Below are the code and all the weights of a small trained network. Each question names an input and a class and asks about switching units off, where a switched-off unit gives its printed mean instead of its output.

import numpy as np


def w(rows, s, z=0):
    codes = np.array(rows[::2]) - 128.0
    scale = np.full(codes.shape[1], s)
    scale[-1] = z or s
    return codes * scale


def norm(h):
    return h / np.sqrt((h * h).mean(-1, keepdims=True) + 1e-5)


def f(y):
    return y / 2 * (1 + np.tanh(0.7978845608 * (y + 0.044715 * y**3)))


def log_softmax(a):
    a = a - a.max(-1, keepdims=True)
    return a - np.log(np.exp(a).sum(-1, keepdims=True))


def net(x, mask):
    res = np.array(x, float).reshape(1, 4) / 4 @ E
    u = 0
    for l in range(2):
        y = f(norm(res) @ A[l][:, :-1].T + A[l][:, -1])
        res = res + np.where(mask[u : u + 9], y, B[l][:, -1]) @ B[l][:, :-1]
        u += 9
    return log_softmax(norm(res)[-1] @ U[:, :-1].T + U[:, -1])


A, B = {}, {}
E = w([
[170,15,95,109],'x0',
[125,127,129,124],'x1',
[218,140,44,255],'x2',
[29,135,41,198],'x3',
],0.004)
A[0] = w([
[98,229,164,156,75],'L0N1',
[142,142,138,113,3],'L0N2',
[138,73,108,153,101],'L0N3',
[142,1,132,131,107],'L0N4',
[79,137,106,158,162],'L0N5',
[173,124,113,168,154],'L0N6',
[119,174,144,140,2],'L0N7',
[222,133,151,120,94],'L0N8',
[140,59,99,103,37],'L0N9',
],0.0086,0.002)
B[0] = w([
[217,104,22,59,223],'L0N1',
[140,150,109,180,97],'L0N2',
[132,147,112,57,163],'L0N3',
[138,254,70,132,251],'L0N4',
[132,30,107,225,198],'L0N5',
[126,139,190,103,193],'L0N6',
[250,183,56,74,113],'L0N7',
[84,135,173,214,221],'L0N8',
[183,167,86,80,162],'L0N9',
],0.0059,0.0026)
A[1] = w([
[162,150,110,90,80],'L1N1',
[205,106,230,119,97],'L1N2',
[120,254,102,109,75],'L1N3',
[175,137,188,106,122],'L1N4',
[187,97,135,219,245],'L1N5',
[112,215,194,145,2],'L1N6',
[208,170,233,107,179],'L1N7',
[198,134,117,235,155],'L1N8',
[172,206,82,127,106],'L1N9',
],0.007,0.0025)
B[1] = w([
[166,112,43,112,141],'L1N1',
[115,102,100,192,185],'L1N2',
[143,102,58,76,163],'L1N3',
[94,157,24,131,164],'L1N4',
[75,189,152,94,240],'L1N5',
[128,89,91,138,128],'L1N6',
[90,120,101,185,252],'L1N7',
[119,87,196,73,243],'L1N8',
[131,117,102,3,184],'L1N9',
],0.0072,0.0037)
U = w([
[227,164,3,35,121],'0',
[68,120,125,236,166],'1',
[115,159,115,102,194],'2',
[103,144,228,90,155],'3',
[205,45,145,124,1],'4',
],0.007,0.0046)

Each question gives the input, the list of numbers given to net, and the class t.
The units are the neurons (one row each of A and B). Each row of codes is followed by its name. A weight is (code - 128) times the scale printed after its matrix; where a second scale follows, it is the last column's (A, B and U).
mask holds one flag per neuron, layer by layer. A switched-off neuron (its flag False) gives its mean, the last column of its row in B, instead of its output. The means were averaged over made-up inputs and are rounded, as every weight is.
A unit's drop is (log p(t) with every unit on - log p(t) with that unit switched off) / (log p(t) with every unit on - log p(t) with every unit switched off).
The circuit of an input: a set's keep is (log p(t) with only the set's units on - log p(t) with every unit switched off) / (log p(t) with every unit on - log p(t) with every unit switched off). Starting from the 12 units with the biggest drops (on a tie, the unit counted first), units are removed one at a time, each time the one whose removal leaves the highest keep (on an exact tie, the one counted first), for as long as the keep stays at least 0.8.
circuit, biggest first: the units of the circuit, biggest drop first
unit that matters most: the unit with the biggest drop
top k neurons: the k neurons with the biggest drops, biggest first
top k neurons in layer l: the k neurons of layer l with the biggest drops, biggest first
input [6,0,8,-7], class 3: top 4 neurons : L0N8, L1N8, L1N5, L0N1
input [7,0,-4,2], class 0: unit that matters most : L0N4
input [-4,0,-1,4], class 0: top 2 neurons in layer 1 : L1N7, L1N2
input [-8,1,-6,-1], class 0: top 2 neurons in layer 0 : L0N1, L0N7
input [5,2,8,-7], class 3: circuit, biggest first : L0N8, L1N8, L1N5
input [-4,3,5,0], class 3: circuit, biggest first : L0N4, L1N8
input [-1,3,6,-4], class 3: circuit, biggest first : L1N8, L1N5
input [-6,2,-5,-7], class 1: top 3 neurons : L1N7, L0N4, L1N2
input [7,-8,2,-8], class 1: circuit, biggest first : L0N8, L0N1, L1N2
input [-3,-8,-7,-8], class 1: top 2 neurons in layer 1 : L1N7, L1N2
input [6,2,-4,-2], class 0: circuit, biggest first : L0N4, L1N8
input [-6,3,7,2], class 3: top 3 neurons : L1N8, L0N4, L1N5
input [-7,2,-3,-6], class 0: top 2 neurons : L0N1, L0N5
input [-3,-4,6,-5], class 3: circuit, biggest first : L1N8
input [4,4,1,-5], class 1: top 3 neurons : L1N7, L0N8, L0N1
input [-5,-5,7,3], class 3: top 3 neurons in layer 1 : L1N8, L1N5, L1N4
input [6,-4,3,-8], class 1: top 3 neurons : L0N8, L1N7, L0N1
input [-4,0,-2,-6], class 1: top 2 neurons : L0N4, L1N7
input [6,-5,-6,-2], class 0: top 2 neurons : L0N4, L0N9
input [-1,3,6,-5], class 3: unit that matters most : L0N8
